Below are the code and all the weights of a small trained network. Each question names an input and a class and asks about switching units off, where a switched-off unit gives its printed mean instead of its output.

import numpy as np


def w(rows, s, z=0):
    codes = np.array(rows[::2]) - 128.0
    scale = np.full(codes.shape[1], s)
    scale[-1] = z or s
    return codes * scale


def norm(h):
    return h / np.sqrt((h * h).mean(-1, keepdims=True) + 1e-5)


def f(y):
    return y / 2 * (1 + np.tanh(0.7978845608 * (y + 0.044715 * y**3)))


def log_softmax(a):
    a = a - a.max(-1, keepdims=True)
    return a - np.log(np.exp(a).sum(-1, keepdims=True))


def net(x, mask):
    res = np.array(x, float).reshape(1, 7) / 4 @ E
    u = 0
    for l in range(3):
        y = f(norm(res) @ A[l][:, :-1].T + A[l][:, -1])
        res = res + np.where(mask[u : u + 8], y, B[l][:, -1]) @ B[l][:, :-1]
        u += 8
    return log_softmax(norm(res)[-1] @ U[:, :-1].T + U[:, -1])


A, B = {}, {}
E = w([
[115,133,91,156,49,61,170],'x0',
[76,147,229,111,127,117,239],'x1',
[99,161,51,98,211,69,164],'x2',
[11,139,183,87,130,141,76],'x3',
[77,167,140,234,186,160,118],'x4',
[111,2,113,193,164,113,96],'x5',
[74,85,138,126,88,187,134],'x6',
],0.0066)
A[0] = w([
[117,26,65,131,132,175,165,86],'0.n1',
[98,121,141,72,72,163,44,42],'0.n2',
[155,79,179,178,104,123,206,25],'0.n3',
[166,177,84,61,89,94,138,84],'0.n4',
[78,50,124,147,175,81,161,2],'0.n5',
[147,120,197,173,141,142,207,47],'0.n6',
[254,205,105,47,145,68,138,252],'0.n7',
[162,164,90,212,131,112,231,196],'0.n8',
],0.008,0.0012)
B[0] = w([
[152,177,177,165,49,12,132,181],'0.n1',
[101,136,127,153,207,230,113,176],'0.n2',
[213,181,113,174,165,82,2,154],'0.n3',
[58,151,107,174,75,192,193,178],'0.n4',
[84,125,14,27,35,213,121,167],'0.n5',
[233,86,83,131,146,66,73,160],'0.n6',
[88,122,49,149,163,204,246,255],'0.n7',
[229,133,195,186,146,59,89,193],'0.n8',
],0.0071,0.0055)
A[1] = w([
[56,181,62,151,199,119,157,105],'1.n1',
[12,140,101,141,100,149,90,182],'1.n2',
[67,34,246,116,152,214,99,255],'1.n3',
[130,125,208,194,88,120,97,202],'1.n4',
[167,69,205,106,170,173,111,117],'1.n5',
[2,125,57,93,86,110,101,168],'1.n6',
[48,153,159,137,134,65,97,223],'1.n7',
[189,99,72,164,69,142,123,150],'1.n8',
],0.0081,0.0018)
B[1] = w([
[120,55,97,183,127,136,101,220],'1.n1',
[86,130,51,85,90,125,253,216],'1.n2',
[81,125,124,186,227,181,124,253],'1.n3',
[177,116,2,67,196,80,107,193],'1.n4',
[59,207,86,245,203,173,69,166],'1.n5',
[202,78,74,64,52,85,197,219],'1.n6',
[52,137,31,161,47,136,180,164],'1.n7',
[75,71,94,63,112,89,111,209],'1.n8',
],0.0077,0.0054)
A[2] = w([
[188,149,59,97,140,68,217,252],'2.n1',
[131,99,181,83,178,187,62,231],'2.n2',
[179,93,153,129,84,115,141,246],'2.n3',
[155,200,165,133,62,82,164,218],'2.n4',
[167,164,2,177,112,180,138,171],'2.n5',
[191,105,122,206,211,74,118,170],'2.n6',
[102,139,37,14,117,137,174,229],'2.n7',
[143,124,65,174,100,123,124,46],'2.n8',
],0.0083,0.0014)
B[2] = w([
[59,122,184,113,119,173,79,241],'2.n1',
[53,160,223,215,167,59,145,149],'2.n2',
[188,123,235,75,128,87,90,143],'2.n3',
[223,59,202,136,106,135,30,137],'2.n4',
[46,180,182,127,134,169,108,254],'2.n5',
[98,114,96,89,159,95,119,205],'2.n6',
[156,119,114,47,2,169,170,242],'2.n7',
[89,154,83,115,147,117,149,172],'2.n8',
],0.0078,0.0084)
U = w([
[68,129,46,31,58,180,211,219],'0',
[196,111,221,57,37,115,132,1],'1',
[61,168,136,169,251,156,133,160],'2',
[238,100,120,118,150,6,70,100],'3',
],0.011,0.0023)

Each question gives the input, the list of numbers given to net, and the class t.
The units are the neurons (one row each of A and B). Each row of codes is followed by its name. A weight is (code - 128) times the scale printed after its matrix; where a second scale follows, it is the last column's (A, B and U).
mask holds one flag per neuron, layer by layer. A switched-off neuron (its flag False) gives its mean, the last column of its row in B, instead of its output. The means were averaged over made-up inputs and are rounded, as every weight is.
A unit's drop is (log p(t) with every unit on - log p(t) with that unit switched off) / (log p(t) with every unit on - log p(t) with every unit switched off).
The circuit of an input: a set's keep is (log p(t) with only the set's units on - log p(t) with every unit switched off) / (log p(t) with every unit on - log p(t) with every unit switched off). Starting from the 12 units with the biggest drops (on a tie, the unit counted first), units are removed one at a time, each time the one whose removal leaves the highest keep (on an exact tie, the one counted first), for as long as the keep stays at least 0.8.
circuit, biggest first: the units of the circuit, biggest drop first
top k neurons: the k neurons with the biggest drops, biggest first
top k neurons in layer l: the k neurons of layer l with the biggest drops, biggest first
drop of u: that unit's drop, to one decimal
input [6,-1,8,-6,7,1,2], class 3: circuit, biggest first : 0.n8
input [-4,-3,5,8,8,6,7], class 0: top 2 neurons : 1.n2, 1.n6
input [-1,2,2,-3,-2,3,-7], class 2: top 2 neurons : 1.n6, 0.n8
input [8,8,2,5,-2,5,-4], class 1: top 2 neurons in layer 2 : 2.n4, 2.n3
input [8,7,2,4,-4,-4,-2], class 1: top 2 neurons : 2.n4, 1.n3
input [4,-2,-7,-5,-4,-2,-2], class 1: top 2 neurons : 1.n3, 2.n3
input [-7,-1,5,8,7,2,-5], class 0: top 3 neurons in layer 1 : 1.n2, 1.n7, 1.n6
input [-3,4,2,-4,0,-6,6], class 1: top 2 neurons : 1.n3, 0.n2
input [3,5,-2,-8,-7,4,-1], class 3: top 2 neurons : 0.n3, 0.n8
input [4,0,-3,3,-1,4,-6], class 1: top 2 neurons in layer 0 : 0.n5, 0.n4
input [-5,-4,4,-3,-4,8,-1], class 1: top 3 neurons : 0.n1, 0.n5, 1.n3
input [-4,1,6,-7,5,4,0], class 3: top 2 neurons : 0.n8, 0.n7
input [0,-8,5,-3,-8,5,8], class 1: top 2 neurons in layer 0 : 0.n1, 0.n7
input [-1,6,2,4,3,8,-5], class 0: circuit, biggest first : 0.n5
input [8,4,-6,-2,-7,-7,1], class 1: drop of 1.n2 : 0.1
input [-8,7,-5,-7,-3,5,3], class 3: drop of 0.n3 : 0.1
input [-5,1,1,4,2,-2,5], class 2: drop of 0.n5 : 0.1
